Here is a tiny trained network, its code and every weight. The questions are about switching its units off for an input and a class, where a switched-off unit gives its printed mean instead of its output.

import numpy as np


def w(rows, s, z=0):
    codes = np.array(rows[::2]) - 128.0
    scale = np.full(codes.shape[1], s)
    scale[-1] = z or s
    return codes * scale


def norm(h):
    return h / np.sqrt((h * h).mean(-1, keepdims=True) + 1e-5)


def f(y):
    return np.maximum(y, 0)


def log_softmax(a):
    a = a - a.max(-1, keepdims=True)
    return a - np.log(np.exp(a).sum(-1, keepdims=True))


def net(x, mask):
    res = np.array(x, float).reshape(1, 2) / 4 @ E
    u = 0
    for l in range(2):
        y = f(norm(res) @ A[l][:, :-1].T + A[l][:, -1])
        res = res + np.where(mask[u : u + 15], y, B[l][:, -1]) @ B[l][:, :-1]
        u += 15
    return log_softmax(norm(res)[-1] @ U[:, :-1].T + U[:, -1])


A, B = {}, {}
E = w([
[201,126,244,53],'x0',
[237,90,30,253],'x1',
],0.0055)
A[0] = w([
[58,165,104,131,120],'0.n1',
[204,136,146,110,68],'0.n2',
[136,69,193,131,209],'0.n3',
[68,226,173,38,168],'0.n4',
[11,112,94,119,150],'0.n5',
[188,123,181,155,70],'0.n6',
[254,159,55,254,213],'0.n7',
[41,134,169,114,127],'0.n8',
[161,233,159,70,118],'0.n9',
[163,104,166,145,17],'0.n10',
[212,228,129,106,107],'0.n11',
[150,108,79,188,5],'0.n12',
[183,196,107,213,200],'0.n13',
[204,71,138,228,127],'0.n14',
[104,126,111,190,155],'0.n15',
],0.0071,0.0015)
B[0] = w([
[185,100,28,110,165],'0.n1',
[146,87,69,54,158],'0.n2',
[134,63,126,137,163],'0.n3',
[205,125,57,191,208],'0.n4',
[173,73,2,98,186],'0.n5',
[130,51,52,67,158],'0.n6',
[74,161,190,109,253],'0.n7',
[167,179,119,197,175],'0.n8',
[108,129,167,178,169],'0.n9',
[156,52,134,44,142],'0.n10',
[152,115,77,75,155],'0.n11',
[191,188,139,182,172],'0.n12',
[57,162,156,101,189],'0.n13',
[57,177,182,140,200],'0.n14',
[207,119,166,91,167],'0.n15',
],0.0054,0.008)
A[1] = w([
[107,171,161,176,134],'1.n1',
[160,202,165,114,160],'1.n2',
[106,206,192,89,158],'1.n3',
[81,140,154,93,122],'1.n4',
[64,127,101,99,137],'1.n5',
[156,197,143,134,123],'1.n6',
[98,141,78,63,143],'1.n7',
[25,198,136,236,164],'1.n8',
[75,110,149,209,135],'1.n9',
[115,131,128,213,154],'1.n10',
[73,152,102,142,165],'1.n11',
[164,136,79,122,103],'1.n12',
[144,196,183,180,170],'1.n13',
[136,1,123,218,253],'1.n14',
[159,237,211,188,189],'1.n15',
],0.0086,0.0038)
B[1] = w([
[103,88,115,84,183],'1.n1',
[70,120,76,171,194],'1.n2',
[113,114,82,156,205],'1.n3',
[151,128,148,184,151],'1.n4',
[241,136,108,164,154],'1.n5',
[93,93,131,131,173],'1.n6',
[162,134,139,130,177],'1.n7',
[149,120,163,100,250],'1.n8',
[117,106,217,110,173],'1.n9',
[120,104,136,76,190],'1.n10',
[170,115,104,148,187],'1.n11',
[107,114,100,129,175],'1.n12',
[55,91,129,164,213],'1.n13',
[78,151,192,82,207],'1.n14',
[2,127,119,204,254],'1.n15',
],0.0066,0.0061)
U = w([
[179,156,154,158,20],'0',
[185,124,4,122,219],'1',
[194,212,183,172,5],'2',
[147,209,150,101,3],'3',
[189,56,185,26,199],'4',
[8,85,153,200,213],'5',
],0.014,0.0068)

Each question gives the input, the list of numbers given to net, and the class t.
The units are the neurons (one row each of A and B). Each row of codes is followed by its name. A weight is (code - 128) times the scale printed after its matrix; where a second scale follows, it is the last column's (A, B and U).
mask holds one flag per neuron, layer by layer. A switched-off neuron (its flag False) gives its mean, the last column of its row in B, instead of its output. The means were averaged over made-up inputs and are rounded, as every weight is.
A unit's drop is (log p(t) with every unit on - log p(t) with that unit switched off) / (log p(t) with every unit on - log p(t) with every unit switched off).
most important unit: the unit with the biggest drop
k most important neurons: the k neurons with the biggest drops, biggest first
k most important neurons of layer l: the k neurons of layer l with the biggest drops, biggest first
drop when u is switched off: that unit's drop, to one decimal
input [7,-5], class 5: most important unit -> 0.n5
input [5,5], class 4: 3 most important neurons -> [0.n6 0.n2 0.n10]
input [2,-1], class 4: 4 most important neurons -> [1.n15 0.n7 1.n14 0.n14]
input [0,-7], class 1: 2 most important neurons of layer 0 -> [0.n5 0.n7]
input [6,8], class 5: 3 most important neurons -> [0.n14 0.n7 0.n5]
input [8,8], class 4: 4 most important neurons of layer 0 -> [0.n6 0.n2 0.n10 0.n11]
input [5,4], class 4: 2 most important neurons -> [0.n6 1.n15]
input [6,6], class 4: 3 most important neurons -> [0.n6 0.n2 0.n10]
input [1,0], class 4: 2 most important neurons -> [1.n15 1.n14]
input [0,0], class 0: drop when 0.n7 is switched off -> 0.9
input [-7,1], class 1: drop when 1.n15 is switched off -> 0.2
input [4,4], class 4: drop when 0.n6 is switched off -> 2.5
